Here is a tiny trained network, its code and every weight. The questions are about switching its units off for an input and a target symbol, where a switched-off unit gives its printed mean instead of its output.

import numpy as np


def w(rows, s, z=0):
    codes = np.array(rows[::2]) - 128.0
    scale = np.full(codes.shape[1], s)
    scale[-1] = z or s
    return codes * scale


def norm(h):
    return h / np.sqrt((h * h).mean(-1, keepdims=True) + 1e-5)


def f(y):
    return np.maximum(y, 0)


def softmax(a):
    e = np.exp(a - a.max(-1, keepdims=True))
    return e / e.sum(-1, keepdims=True)


def log_softmax(a):
    a = a - a.max(-1, keepdims=True)
    return a - np.log(np.exp(a).sum(-1, keepdims=True))


def net(x, mask):
    ids = ['βγζθμτψω'.index(c) for c in x.split()]
    T = len(ids)
    res = E[ids] + P[:T]
    u = 0
    for l in range(2):
        r = norm(res)
        for j in range(2):
            rows = slice(2 * j, 2 * j + 2)
            q, k, v = (r @ M[l][rows].T for M in (Q, K, V))
            z = softmax(np.where(np.tri(T) > 0, q @ k.T / 2**0.5, -1e9)) @ v
            o = O[l][rows]
            res = res + np.where(mask[u + j], z, o[:, -1]) @ o[:, :-1]
        u += 2
        y = f(norm(res) @ A[l][:, :-1].T + A[l][:, -1])
        res = res + np.where(mask[u : u + 4], y, B[l][:, -1]) @ B[l][:, :-1]
        u += 4
    return log_softmax(norm(res)[-1] @ U[:, :-1].T + U[:, -1])


Q, K, V, O, A, B = {}, {}, {}, {}, {}, {}
E = w([
[188,185,187,62,82,49],'β',
[15,80,75,202,60,118],'γ',
[36,103,143,249,128,149],'ζ',
[133,148,123,9,53,78],'θ',
[98,103,170,158,221,105],'μ',
[88,15,219,149,114,58],'τ',
[100,191,97,142,157,183],'ψ',
[126,119,152,255,87,162],'ω',
],0.0056)
P = w([
[141,154,157,119,144,108],'0',
[1,101,95,198,42,93],'1',
[155,100,83,132,163,160],'2',
[38,158,66,168,35,79],'3',
[139,184,198,97,134,143],'4',
[51,200,57,175,36,63],'5',
[157,84,98,89,162,209],'6',
[60,233,45,180,43,51],'7',
[141,172,239,87,153,246],'8',
],0.0086)
Q[0] = w([
[171,80,124,109,161,203],'0.h0',
[162,98,39,121,125,119],'0.h0',
[76,172,218,144,122,123],'0.h1',
[98,167,86,183,112,7],'0.h1',
],0.016)
K[0] = w([
[105,138,252,96,132,191],'0.h0',
[92,254,226,161,121,29],'0.h0',
[158,24,6,128,139,166],'0.h1',
[131,152,51,187,144,4],'0.h1',
],0.0099)
V[0] = w([
[190,200,50,166,61,149],'0.h0',
[53,161,5,105,83,95],'0.h0',
[195,126,76,5,117,80],'0.h1',
[254,61,183,224,30,75],'0.h1',
],0.0061)
O[0] = w([
[130,52,204,129,98,177,141],'0.h0',
[183,62,2,108,179,163,229],'0.h0',
[37,134,61,106,159,104,3],'0.h1',
[54,168,222,41,53,246,112],'0.h1',
],0.0085,0.0049)
A[0] = w([
[72,156,123,24,140,74,211],'0.n0',
[55,139,139,206,175,213,98],'0.n1',
[124,53,87,115,100,2,253],'0.n2',
[27,164,210,61,191,192,90],'0.n3',
],0.0056,0.0028)
B[0] = w([
[179,172,28,195,203,144,163],'0.n0',
[87,125,85,80,106,55,166],'0.n1',
[2,83,203,160,110,172,254],'0.n2',
[46,56,105,44,109,141,168],'0.n3',
],0.0071,0.005)
Q[1] = w([
[131,31,136,226,124,119],'1.h0',
[81,157,183,77,163,181],'1.h0',
[57,172,158,74,253,127],'1.h1',
[106,138,23,149,68,88],'1.h1',
],0.0072)
K[1] = w([
[140,135,109,216,108,193],'1.h0',
[120,133,205,155,99,95],'1.h0',
[109,114,138,83,255,133],'1.h1',
[94,101,23,133,73,98],'1.h1',
],0.0086)
V[1] = w([
[109,154,141,148,189,189],'1.h0',
[144,129,71,82,66,94],'1.h0',
[180,169,109,95,123,69],'1.h1',
[167,210,140,91,253,196],'1.h1',
],0.0067)
O[1] = w([
[179,207,249,117,191,193,124],'1.h0',
[144,132,110,146,120,139,119],'1.h0',
[119,2,81,88,99,164,48],'1.h1',
[95,84,92,189,41,136,2],'1.h1',
],0.0078,0.0071)
A[1] = w([
[212,118,143,122,126,177,233],'1.n0',
[88,239,54,203,77,171,155],'1.n1',
[46,131,93,1,73,97,1],'1.n2',
[198,231,176,251,23,95,61],'1.n3',
],0.007,0.0038)
B[1] = w([
[103,138,99,156,149,202,234],'1.n0',
[167,155,85,85,116,118,254],'1.n1',
[238,7,148,108,220,106,163],'1.n2',
[163,96,73,85,83,89,238],'1.n3',
],0.012,0.0047)
U = w([
[137,38,117,71,165,123,119],'β',
[160,152,110,178,186,254,65],'γ',
[214,103,128,147,55,158,156],'ζ',
[19,155,60,119,133,120,145],'θ',
[172,187,126,136,103,11,107],'μ',
[137,212,177,43,175,121,70],'τ',
[166,145,158,222,174,72,146],'ψ',
[66,144,173,134,72,176,255],'ω',
],0.012,0.0071)

Each question gives the input, a string of symbols that net reads in full, and the target symbol t.
The units are the heads (2 rows each of Q, K, V and O) and the neurons (one row each of A and B). Each row of codes is followed by its name. A weight is (code - 128) times the scale printed after its matrix; where a second scale follows, it is the last column's (O, A, B and U).
mask holds one flag per unit, layer by layer, with each layer's heads first. A switched-off unit (its flag False) gives its mean, the last column of its rows in O or B, instead of its output. The means were averaged over made-up inputs and are rounded, as every weight is.
A unit's drop is (log p(t) with every unit on - log p(t) with that unit switched off) / (log p(t) with every unit on - log p(t) with every unit switched off).
The circuit of an input: a set's keep is (log p(t) with only the set's units on - log p(t) with every unit switched off) / (log p(t) with every unit on - log p(t) with every unit switched off). Starting from all 12 units, units are removed one at a time, each time the one whose removal leaves the highest keep (on an exact tie, the one counted first), for as long as the keep stays at least 0.8.
circuit, biggest first: the units of the circuit, biggest drop first
most important unit: the unit with the biggest drop
top k neurons: the k neurons with the biggest drops, biggest first
which heads matter: for each layer, one digit per head in row order, 1 if its drop is at least 0.15 and else 0, layers parted by /
input θ θ ψ, target θ: circuit, biggest first : (0.h1)
input γ μ ψ θ μ θ τ β, target τ: which heads matter : 11 / 01
input ψ γ ζ τ τ ζ β, target τ: which heads matter : 11 / 00
input γ ψ ψ μ ζ ζ ψ, target ζ: circuit, biggest first : (0.h1 0.h0 1.h1)
input ζ γ β, target ζ: circuit, biggest first : (1.h1 0.h1)
input γ θ μ γ μ γ ω, target μ: circuit, biggest first : (0.h0 1.n3)
input θ ω ω γ ψ γ ζ, target ψ: circuit, biggest first : (0.h1 0.h0)
input ζ β τ ζ θ μ ω θ ω, target ω: circuit, biggest first : (0.h0 1.h1)
input ψ θ ω β μ, target ω: which heads matter : 00 / 00
input γ ω γ θ τ, target γ: which heads matter : 10 / 00
input μ μ γ μ θ ω, target ζ: circuit, biggest first : (0.h0 0.h1)
input τ ζ γ, target τ: which heads matter : 11 / 00
input γ γ β γ τ ζ, target μ: top 3 neurons : (1.n0 0.n2 0.n0)
input γ ω θ μ τ γ ω, target τ: most important unit : 0.h0
input θ μ γ τ, target ω: top 2 neurons : (0.n2 1.n2)
input θ τ β ω γ, target β: which heads matter : 01 / 00
input ζ μ ψ ψ, target γ: which heads matter : 10 / 00
input θ ζ γ γ ψ ω β γ β, target β: which heads matter : 01 / 01
input θ γ ω γ γ θ ζ γ θ, target ζ: circuit, biggest first : (1.h1 0.h1)
input ζ γ ζ ψ μ, target ζ: top 2 neurons : (1.n3 0.n2)
input ζ ζ γ, target ζ: which heads matter : 11 / 00
input θ ω γ μ ω μ ζ, target ω: which heads matter : 10 / 00
input γ γ θ θ μ μ ζ τ ζ, target ζ: which heads matter : 11 / 01
input τ θ τ, target τ: which heads matter : 11 / 10
input τ τ θ ζ μ θ τ, target μ: top neuron : (1.n3)
input γ ω ζ τ τ γ ψ, target τ: which heads matter : 11 / 00
input τ μ ζ ζ β, target ζ: which heads matter : 00 / 01
input γ μ ψ β ζ, target ψ: circuit, biggest first : (0.h1)
input β β γ β ζ ζ, target μ: top 3 neurons : (1.n0 0.n2 0.n3)
